What each symbol does to the nodes:
w388: c>w512, m>w348, a>w643
w400: c>w97, m>w443, a>w683
w403: c>w572, m>w409, a>w785
w101: c>w966, m>w41, a>w749
w595: c>w514, m>w370, a>w665
w246: c>w749, m>w846, a>w732
w66: c>w520, m>w337, a>w419
w868: c>w764, m>w201, a>w946
w591: c>w119, m>w732, a>w583
w874: c>w233, m>w598, a>w448
w718: c>w640, m>w534, a>w135
w511: c>w217, m>w478, a>w572
w270: c>w384, m>w26, a>w598
w41: c>w787, m>w785, a>w69
w460: c>w370, m>w565, a>w398
w443: c>w151, m>w718, a>w525
w572: c>w511, m>w328, a>w403
w657: c>w856, m>w400, a>w322
w123: c>w628, m>w967, a>w889
w524: c>w833, m>w749, a>w119
w833: c>w135, m>w101, a>w524
w683: c>w400, m>w525, a>w47
w708: c>w235, m>w513, a>w277
w854: c>w853, m>w4, a>w151
w583: c>w591, m>w768, a>w235
w406: c>w124, m>w711, a>w856
w593: c>w129, m>w277, a>w858
w643: c>w388, m>w333, a>w682
w496: c>w474, m>w753, a>w606
w449: c>w322, m>w47, a>w432
w846: c>w69, m>w123, a>w532
w419: c>w66, m>w46, a>w424
w46: c>w337, m>w504, a>w853
w889: c>w123, m>w273, a>w240
w525: c>w443, m>w135, a>w877
w785: c>w403, m>w453, a>w628
w494: c>w383, m>w233, a>w821
w873: c>w598, m>w593, a>w474
w711: c>w424, m>w854, a>w97
w628: c>w785, m>w963, a>w123
w151: c>w854, m>w640, a>w443
w813: c>w333, m>w511, a>w334
w473: c>w753, m>w931, a>w393
w432: c>w449, m>w991, a>w385
w251: c>w531, m>w591, a>w551
w877: c>w525, m>w833, a>w92
w499: c>w273, m>w971, a>w383
w328: c>w478, m>w856, a>w409
w337: c>w94, m>w962, a>w46
w732: c>w246, m>w532, a>w768
w991: c>w47, m>w92, a>w959
w764: c>w268, m>w210, a>w868
w749: c>w101, m>w69, a>w246
w768: c>w732, m>w268, a>w148
w474: c>w873, m>w858, a>w496
w858: c>w593, m>w5, a>w753
w959: c>w991, m>w531, a>w372
w228: c>w971, m>w384, a>w233
w119: c>w524, m>w246, a>w591
w217: c>w812, m>w219, a>w511
w219: c>w393, m>w124, a>w478
w665: c>w595, m>w460, a>w962
w640: c>w4, m>w682, a>w718
w348: c>w937, m>w812, a>w333
w384: c>w372, m>w551, a>w270
w201: c>w210, m>w494, a>w514
w47: c>w683, m>w877, a>w991
w69: c>w41, m>w628, a>w846
w504: c>w962, m>w512, a>w888
w240: c>w889, m>w499, a>w210
w398: c>w460, m>w187, a>w512
w931: c>w804, m>w66, a>w808
w963: c>w453, m>w449, a>w967
w808: c>w931, m>w419, a>w124
w967: c>w963, m>w432, a>w273
w94: c>w555, m>w665, a>w337
w453: c>w409, m>w322, a>w963
w531: c>w92, m>w119, a>w251
w514: c>w201, m>w821, a>w595
w957: c>w363, m>w555, a>w520
w534: c>w682, m>w334, a>w966
w363: c>w513, m>w946, a>w957
w129: c>w26, m>w708, a>w593
w424: c>w419, m>w853, a>w711
w235: c>w583, m>w148, a>w708
w971: c>w385, m>w372, a>w228
w92: c>w877, m>w524, a>w531
w372: c>w959, m>w251, a>w384
w551: c>w251, m>w583, a>w26
w946: c>w868, m>w514, a>w555
w383: c>w499, m>w228, a>w494
w393: c>w473, m>w808, a>w219
w333: c>w348, m>w217, a>w813
w97: c>w711, m>w151, a>w400
w478: c>w219, m>w406, a>w328
w753: c>w858, m>w804, a>w473
w187: c>w565, m>w496, a>w937
w812: c>w606, m>w393, a>w217
w4: c>w888, m>w643, a>w640
w135: c>w718, m>w966, a>w833
w268: c>w532, m>w240, a>w764
w856: c>w406, m>w97, a>w657
w821: c>w494, m>w874, a>w370
w124: c>w808, m>w424, a>w406
w853: c>w46, m>w888, a>w854
w148: c>w768, m>w764, a>w513
w606: c>w496, m>w473, a>w812
w787: c>w334, m>w403, a>w41
w565: c>w448, m>w474, a>w187
w273: c>w967, m>w385, a>w499
w322: c>w657, m>w683, a>w449
w682: c>w643, m>w813, a>w534
w26: c>w551, m>w235, a>w129
w370: c>w821, m>w448, a>w460
w334: c>w813, m>w572, a>w787
w5: c>w277, m>w957, a>w804
w513: c>w148, m>w868, a>w363
w804: c>w5, m>w520, a>w931
w512: c>w398, m>w937, a>w388
w962: c>w665, m>w398, a>w504
w598: c>w270, m>w129, a>w873
w448: c>w874, m>w873, a>w565
w385: c>w432, m>w959, a>w971
w532: c>w846, m>w889, a>w268
w277: c>w708, m>w363, a>w5
w555: c>w946, m>w595, a>w94
w888: c>w504, m>w388, a>w4
w233: c>w228, m>w270, a>w874
w210: c>w240, m>w383, a>w201
w520: c>w957, m>w94, a>w66
w937: c>w187, m>w606, a>w348
w409: c>w328, m>w657, a>w453
w966: c>w534, m>w787, a>w101

The rows follow the links: the fewer symbols apart two nodes are, the more alike their rows tend to be.

Each row is also shifted at random along 8 hidden directions that mean nothing.

Some nodes, each with a row of numbers:
w718 -> (320, -105, 212, 169, -36, -185, 386, 127, 54, -79, -164, -311, 3, 156, 17, 403, -104, 13, 210, 22, -75, 264, 233, 199, -58, 147, -250, -116, -23)
w363 -> (-332, 209, -248, -356, 167, 160, -107, -307, 13, -119, 217, 768, -135, -135, -39, -306, 96, -232, -254, -1, 289, -248, -300, -110, -78, 348, 136, 85, 65)
w240 -> (-551, -1, -304, -77, 46, 272, -115, -61, -32, -184, 57, 38, -300, -230, 224, 111, 106, -171, -115, -27, 179, 114, -27, 263, 167, 647, -307, 3, 34)
w370 -> (-144, -136, -138, -171, -142, 91, 190, -197, -241, -381, 166, 504, -40, -23, -56, -37, -31, 504, 271, 132, 426, 756, -288, -81, -7, 426, 192, 258, 2)
w201 -> (-5, 15, -148, -358, -219, 217, 258, -319, -126, -78, 136, 548, 139, -233, 114, -160, 79, 201, 92, -100, -137, -67, -199, -326, -48, -9, -254, 165, 32)
w148 -> (181, 70, -117, 217, -182, 176, 130, 83, -52, 28, 186, 145, -83, -236, 74, 428, 187, -138, 124, 10, -124, 160, -227, 260, 171, 707, -122, 170, 51)
w640 -> (140, -131, 180, -584, 207, -196, 43, -412, 63, -203, -131, 270, -134, 192, -75, -320, -149, -87, -101, -44, 291, 0, 169, -91, -151, -124, 178, -128, 1)
w931 -> (671, 160, 227, -15, 239, -234, -173, 85, 17, 2, 121, 554, 259, 178, -350, -556, -13, 184, -138, 124, 573, -234, -259, -213, -169, -346, 810, 154, 28)
w124 -> (-976, -108, -139, 44, -28, -53, 190, 24, 79, -65, -121, -176, -14, 258, -37, 214, -255, 334, 356, 133, 222, 190, 193, -362, -186, -80, -229, -167, -69)
w119 -> (624, -257, 157, -382, -146, 67, -220, -332, -83, 49, -7, -40, -249, -210, 118, 52, 147, -243, -6, -162, -193, 162, 21, 301, 329, 323, 213, 97, 21)
w853 -> (-491, 195, -58, 237, 210, -143, 223, 218, 128, -86, -68, 57, 76, 261, -107, 5, -169, 56, 3, 123, 196, -55, 89, -131, -289, -118, -168, -168, -17)
w448 -> (-663, 51, -248, -375, -173, 216, -181, -356, 77, 336, 178, 469, 65, -126, -55, -133, 35, 3, 139, -45, -77, -605, -200, -694, -44, -182, 94, 58, 10)
w804 -> (-546, 129, -196, 23, 39, 23, 114, -53, -43, -124, 106, 288, 33, 97, -100, -87, -69, 123, -7, 98, 38, 155, -167, -186, -187, -49, -15, 20, -10)
w593 -> (-611, 72, -251, 25, -24, 170, -315, 92, -235, -40, 39, 57, 272, -34, 26, -790, -43, 564, -196, -15, -76, 53, -115, -428, -63, -951, 73, 98, -40)
w873 -> (-563, 239, -299, 617, 67, 127, -2, 479, 50, -18, 178, -237, 229, -33, -56, 263, 60, 176, -45, 249, 335, -283, -218, -91, -125, 97, -171, 81, -11)
w268 -> (-692, 42, -341, -121, 159, 270, -409, -70, -85, -161, 13, -268, -203, -222, 245, -310, 105, -214, -509, -77, -90, -97, 31, 208, 118, -89, -289, -60, -8)
w959 -> (183, -47, -13, 106, -185, 126, 22, 24, -33, 149, -48, -520, -7, -220, 225, 280, 140, -262, -105, -152, -688, -108, 119, 252, 170, -78, -445, -36, -10)
w41 -> (14, 19, 104, 284, -127, 7, 21, 325, 154, 363, -167, 105, -229, 0, 113, 290, -33, -136, 456, -140, -78, 108, 250, 159, 266, 576, -75, -149, 46)
w460 -> (272, 10, 68, 533, -356, -38, 138, 296, 50, 419, 194, -336, 456, 17, -240, 611, 67, 289, 432, 193, -216, -312, -260, -395, -46, -226, 186, 211, -42)
w473 -> (-354, -28, -19, -226, -226, -31, 90, -285, 22, 271, 61, 446, -5, 126, -167, 40, -111, 84, 392, -22, -280, 69, -92, -482, -78, -111, 228, 2, -13)
w4 -> (363, 174, 194, 236, 261, -274, 257, 237, 151, -105, -51, 68, 128, 253, -179, 33, -103, -73, -84, 122, 313, -130, 50, 85, -254, -6, 67, -102, 11)
w813 -> (-402, 28, 48, 81, 186, -141, -100, 197, 161, 72, -155, 91, -101, 248, -77, -132, -186, 77, 155, 50, 441, -24, 212, -125, -57, 28, 159, -189, -6)
w5 -> (723, -108, 141, 95, -217, -77, 182, -52, -92, -7, 239, -38, 350, -23, -242, 331, 99, 311, 199, 197, 122, -4, -365, -185, -75, -45, 373, 335, -20)
w219 -> (-197, -75, 53, -397, 294, -194, -138, -368, 153, -134, -3, -52, -162, 222, -200, -3, -90, -298, -239, 124, 354, -257, 34, -63, -206, -24, 290, -126, -29)
w708 -> (614, 125, 32, 254, -286, 93, 257, 148, -120, 151, 176, 220, 359, -187, -19, 78, 156, 217, 137, -22, -348, -81, -284, -129, 9, -141, -52, 250, 29)
w385 -> (590, -196, 116, -210, -119, 68, -229, -201, -234, -67, -35, -176, -227, -200, 168, -161, 144, -175, -190, -189, -488, 523, 30, 498, 331, 49, 127, 89, 10)
w135 -> (451, -156, 253, -178, -7, -114, 109, -34, 99, 26, -156, 97, -49, 56, 26, 45, -72, 60, 251, -62, 310, -31, 212, -6, 66, 197, 61, -64, 21)
w551 -> (12, 7, -164, 191, -57, 201, 281, 174, -32, -267, 96, -144, 179, -231, 175, 308, 109, 254, 33, 104, 409, -145, -103, 40, -28, 373, -490, 143, 16)

Complete each set of four: the symbols that take the first to the second take the third to the fourth, perhaps in another order.
Answer with the node's name.
A (-120, 128, 43, 42, 324, -219, 84, 30, 103, -201, -38, 24, -67, 257, -155, -41, -119, -184, -232, 122, 243, 14, 46, 127, -242, -3, 69, -148, -8)
B (115, 70, 129, 19, 273, -223, 58, -26, 175, -61, -80, -85, -268, 197, -101, 261, -50, -531, -172, 41, 43, 11, 134, 388, -83, 386, 50, -200, 14)
C (-290, -31, 71, -224, -2, -39, -159, -142, 94, 258, -198, 294, -455, 92, 84, -112, -99, -387, 167, -236, -364, 270, 291, 143, 196, 275, 79, -255, 31)
D w877

A (-46, 293, 27, 109, 163, 17, 17, 253, 159, 220, -209, 106, 28, -29, 211, -370, -20, -309, -235, -256, -350, -515, 314, 31, -30, -332, -466, -282, 43)
B (406, 29, 172, 386, 59, -86, 30, 388, 23, 21, -161, -244, -135, 28, 106, 139, 9, -140, 33, -63, -73, 301, 212, 511, 180, 311, -88, -98, 24)
C (108, 64, -25, 175, -131, -23, -34, -30, 21, 228, 224, -63, 119, 0, -218, 350, 96, -139, 44, 129, -266, -168, -290, -101, -39, 0, 275, 138, -11)
D w474

A (350, -98, 164, -25, 41, -106, 308, -17, 115, -121, -121, -137, -161, 37, 78, 443, -18, -221, 126, -9, 121, 93, 203, 318, 22, 555, -262, -108, 23)
B (141, 110, 75, 35, 299, -37, -138, 219, 41, -151, -184, 72, -152, 20, 146, -424, -31, -131, -275, -112, 264, 22, 242, 340, 65, 62, -79, -156, 37)
C (-218, -172, -138, -290, -77, 219, -81, -216, 50, -21, -2, -312, 0, -252, 217, 161, 95, -34, -58, -49, 131, -478, 77, -133, 85, 70, -368, 7, -6)
D w499

A (501, 150, -42, -40, 136, 75, -103, -87, 52, -67, 285, 276, 32, -205, -107, 114, 239, -322, -300, 103, 347, -454, -381, 157, 0, 472, 255, 222, 60)
B (107, -25, -95, 235, -68, 28, 372, 139, -205, -429, 147, -177, 415, -12, -58, 91, 1, 628, 5, 244, 314, 255, -250, -126, -234, -224, -187, 251, -46)
C (-190, -101, -122, -96, 194, 173, -456, 80, 8, -163, -24, -223, -108, -181, 159, -249, 83, 72, -231, 28, 695, -260, 51, 112, 182, 166, 57, 34, 10)
D w384

A (-77, 56, 129, -90, 17, -34, -143, 94, 203, 420, -226, -37, 97, 38, 94, -291, -75, -105, 48, -208, -200, -682, 337, -345, 9, -555, -145, -244, 5)
B (-691, -156, -101, -288, -85, 159, -197, -94, -49, 54, -245, 270, -418, -38, 287, -345, -134, 92, 272, -253, -40, 480, 342, 6, 284, 234, -155, -188, 18)
C (88, -242, -79, -241, 61, 107, 21, -345, 50, -306, 69, -549, -384, -215, 164, 764, 174, -558, -215, 66, 134, 15, 13, 604, 150, 945, -315, 11, 3)
D w499

A (404, 222, 6, 497, 5, -113, 327, 213, 37, -4, 223, -343, 350, 35, -217, 534, 114, -163, -186, 223, -286, -278, -299, 93, -268, -113, -109, 124, -21)
B (77, 165, -149, 66, 199, 169, -164, 158, 15, -152, 112, -24, 209, -222, 84, -259, 158, 39, -404, 52, 457, -598, -152, -13, -44, -87, -135, 107, 32)
C (378, -168, 211, -370, 70, -95, -69, -222, 98, 22, -138, -12, -137, 9, 49, -49, -22, -182, 4, -108, 162, -187, 217, 53, 78, 82, 80, -97, 17)
D w424

A (-226, 321, -13, 350, 287, -165, 23, 358, 96, -15, -7, 281, 108, 254, -189, -290, -120, 40, -119, 112, 257, -60, -35, -64, -238, -196, 166, -97, 12)
B (183, 277, -62, 338, 21, -49, 254, 105, 5, -3, 233, 154, 79, 15, -174, 337, 105, -280, -135, 123, -297, 19, -316, 191, -159, 246, -2, 94, 22)
C (-46, 43, 124, 156, 14, -195, 115, 85, 152, 205, -83, -123, -25, 223, -135, 258, -110, -170, 150, 31, -202, -33, 129, -28, -97, -50, 43, -161, -20)
D w473

A (-839, -103, -253, -13, -92, 102, -137, -114, 150, 161, 170, -391, 203, 22, -156, 433, -21, 180, 167, 258, 335, -657, -157, -620, -169, -170, 18, 59, -68)
B (-314, 139, -135, 180, 149, 3, -286, 157, -17, -9, 153, 102, 98, 71, -188, -239, 6, 142, -149, 167, 356, -114, -239, -156, -88, -174, 400, 97, -9)
C (-337, -45, 17, -345, 277, -178, -188, -363, 146, -61, -23, -169, -247, 213, -160, 43, -82, -477, -306, 69, 36, -194, 87, 51, -163, -60, 196, -197, -35)
D w217

A (-97, 6, 114, 154, 205, -217, -174, 162, 219, 150, -56, -468, 195, 244, -215, 75, -100, -17, -91, 169, 301, -582, 109, -243, -201, -483, 222, -121, -52)
B (37, -32, 137, -158, 89, -218, -129, -236, 86, 132, -9, -157, -85, 210, -216, 59, -61, -332, -129, 37, -278, -92, 22, -14, -105, -272, 333, -105, -36)
C (-474, -127, -240, -164, -115, 232, -395, -141, -227, -65, 104, 20, -93, -160, 74, -327, 58, 266, -46, -12, 8, 312, -160, -89, 188, -115, 208, 160, -25)
D w270

A (433, -17, 218, 96, 218, -300, 152, -25, -44, -257, -129, -550, -97, 224, -68, 128, -57, -364, -399, 39, -434, 392, 164, 558, -137, -226, -69, -150, -47)
B (-285, -59, -13, -48, 264, -192, 130, -124, 55, -388, 16, -123, -185, 259, -174, 273, -121, -96, -95, 236, 469, 321, -17, 201, -212, 371, 113, -68, -30)
C (-102, -48, 99, 87, 147, -221, 43, 109, -143, -287, -144, -76, -24, 303, -98, -339, -209, 305, -47, 70, 78, 694, 123, 116, -128, -372, 183, -79, -49)
D w606

A (47, -43, 78, -254, -51, 21, 174, -123, -37, -23, -221, 213, -144, -35, 240, -258, -75, -38, 55, -260, -333, 214, 299, 74, 66, -61, -367, -165, 29)
B (-117, -82, -119, -58, 54, 167, 89, 70, -34, -306, -70, -209, 60, -177, 257, -51, 32, 237, -95, -7, 425, -120, 115, 42, 19, 104, -465, 13, 2)
C (14, -111, 144, 21, 152, -141, -271, 84, 53, 40, -192, -379, -198, 146, 14, -87, -84, -152, -90, -33, 19, 139, 265, 247, 110, -107, 168, -170, -26)
D w69

A (-273, -119, -107, 109, -163, 213, -61, 202, -54, 9, -90, 23, -162, -167, 244, 64, 13, 258, 341, -80, 230, 316, 131, 87, 293, 483, -193, 16, 22)
B (-106, 120, 125, 652, -173, -57, 141, 702, 25, 353, -302, -113, 91, 135, 146, -79, -165, 320, 456, -162, -399, 336, 370, -3, 138, -269, -275, -196, -3)
C (-217, 104, -262, 112, -96, 220, 379, 17, -98, -248, 111, -201, 275, -216, 179, 180, 96, 142, -183, 38, -210, -182, -123, -65, -173, -142, -731, 86, -14)
D w846

A (-106, -194, -20, -39, -119, 153, -70, 102, -18, -8, -131, -200, 0, -140, 220, -21, -9, 314, 222, -65, 287, -12, 194, -78, 191, 77, -224, 0, -5)
B (45, -231, -47, -11, 112, 121, -123, 138, 13, -346, -26, -379, 18, -152, 156, 119, 53, 335, 3, 150, 1006, -135, 56, 100, 114, 407, -108, 105, -7)
C (-33, -43, -158, -388, -61, 148, -10, -429, -142, -158, 172, -10, 163, -179, 23, -164, 117, 0, -332, -1, -247, -241, -228, -199, -121, -408, -124, 149, -19)
D w277

A (-166, 80, -180, -223, -20, 113, -155, -403, 42, 95, 299, 367, -323, -141, -124, 358, 176, -599, -110, 42, -174, -76, -360, 160, 75, 722, 274, 114, 43)
B (-441, 44, -195, -9, -154, 94, -214, -196, -136, 164, 157, 44, -155, -33, -86, 23, 60, -203, -73, -20, -674, 326, -219, 25, 75, -94, 196, 59, -24)
C (-28, 362, -184, 145, 99, 57, 445, 26, 7, -198, 209, 490, 174, -57, -53, 76, 74, -122, -205, 77, -46, -184, -295, -17, -299, 193, -338, 77, 48)
D w565

A (-439, -15, -170, 178, -188, 103, -36, 64, 20, 156, 187, 98, 81, -7, -143, 330, 11, 251, 357, 175, 246, -51, -246, -342, 6, 244, 205, 154, -12)
B (-430, -232, -36, -330, -304, -18, -14, -433, -111, 146, 55, 119, -50, 121, -149, 69, -118, 214, 373, 12, -371, 391, -84, -421, -12, -247, 291, 57, -55)
C (-66, -168, -103, -251, -214, 232, 166, -138, -184, -201, -52, 129, 27, -223, 278, -159, 16, 384, 159, -133, 17, 270, 59, -94, 115, 39, -393, 87, 11)
D w235

A (-38, 130, -17, -140, 44, -75, 278, -145, 89, -28, 119, 368, 311, 101, -184, -62, -60, 153, 17, 110, 219, -461, -175, -505, -357, -299, 5, 51, 1)
B (-362, 98, -7, -10, 125, -140, 209, 34, -36, -175, -96, 372, -11, 268, -86, -320, -211, 214, 67, 26, 82, 398, 76, -134, -218, -205, 4, -118, -13)
C (578, 119, 256, 264, 161, -300, -37, 166, 135, 148, 64, -24, 82, 226, -328, 166, -5, -226, -46, 150, 100, -146, -114, 112, -107, -8, 530, 14, 2)
D w682

A (-380, 75, -37, 67, -61, 54, 135, 41, 226, 301, -146, 4, -336, -30, 180, 461, -20, -530, 215, -172, -381, -147, 293, 175, 132, 591, -448, -281, 40)
B (96, 40, 59, 136, 378, -26, -372, 424, -123, -333, -242, -153, -15, 35, 181, -876, -62, 302, -423, -72, 522, 233, 265, 328, 100, -413, 58, -91, 5)
C (-286, 234, 36, 396, 162, -131, 371, 479, 63, -132, -217, 513, -164, 259, 47, -133, -223, 155, 288, -26, 271, 586, 246, 196, -77, 439, -220, -217, 50)
D w443

A (312, 73, 128, -417, -79, 26, 625, -230, 174, 16, -149, 726, 19, -86, 213, 16, -56, -102, 275, -243, 3, -367, 227, -227, -116, 336, -618, -145, 85)
B (-444, -13, -16, 32, 2, 82, -425, 229, -81, 197, -280, 155, -344, 13, 224, -612, -105, 65, 103, -274, -219, 499, 346, 159, 343, -111, 87, -202, 18)
C (-70, 19, 92, 156, 76, -189, -193, 74, 20, 107, 28, 161, -218, 249, -249, 46, -84, -116, 138, 96, 56, 445, -71, 146, 45, 231, 596, -22, -7)
D w348

A (141, -147, 222, -98, -1, -144, -175, -8, 185, 298, -150, -138, -88, 132, -66, 112, -80, -108, 239, -42, 130, -249, 228, -117, 97, 0, 273, -130, -8)
B (176, 40, 230, 181, -33, -210, -27, 196, 135, 358, -122, 51, 74, 226, -157, -29, -122, 15, 261, -32, -137, -94, 149, -189, -20, -278, 286, -119, -5)
C (109, -127, 73, -569, -116, -80, -43, -652, 198, 317, 210, 125, 114, 29, -298, 347, 42, -296, 90, 86, -59, -807, -230, -588, -184, -153, 395, 77, -22)
D w858

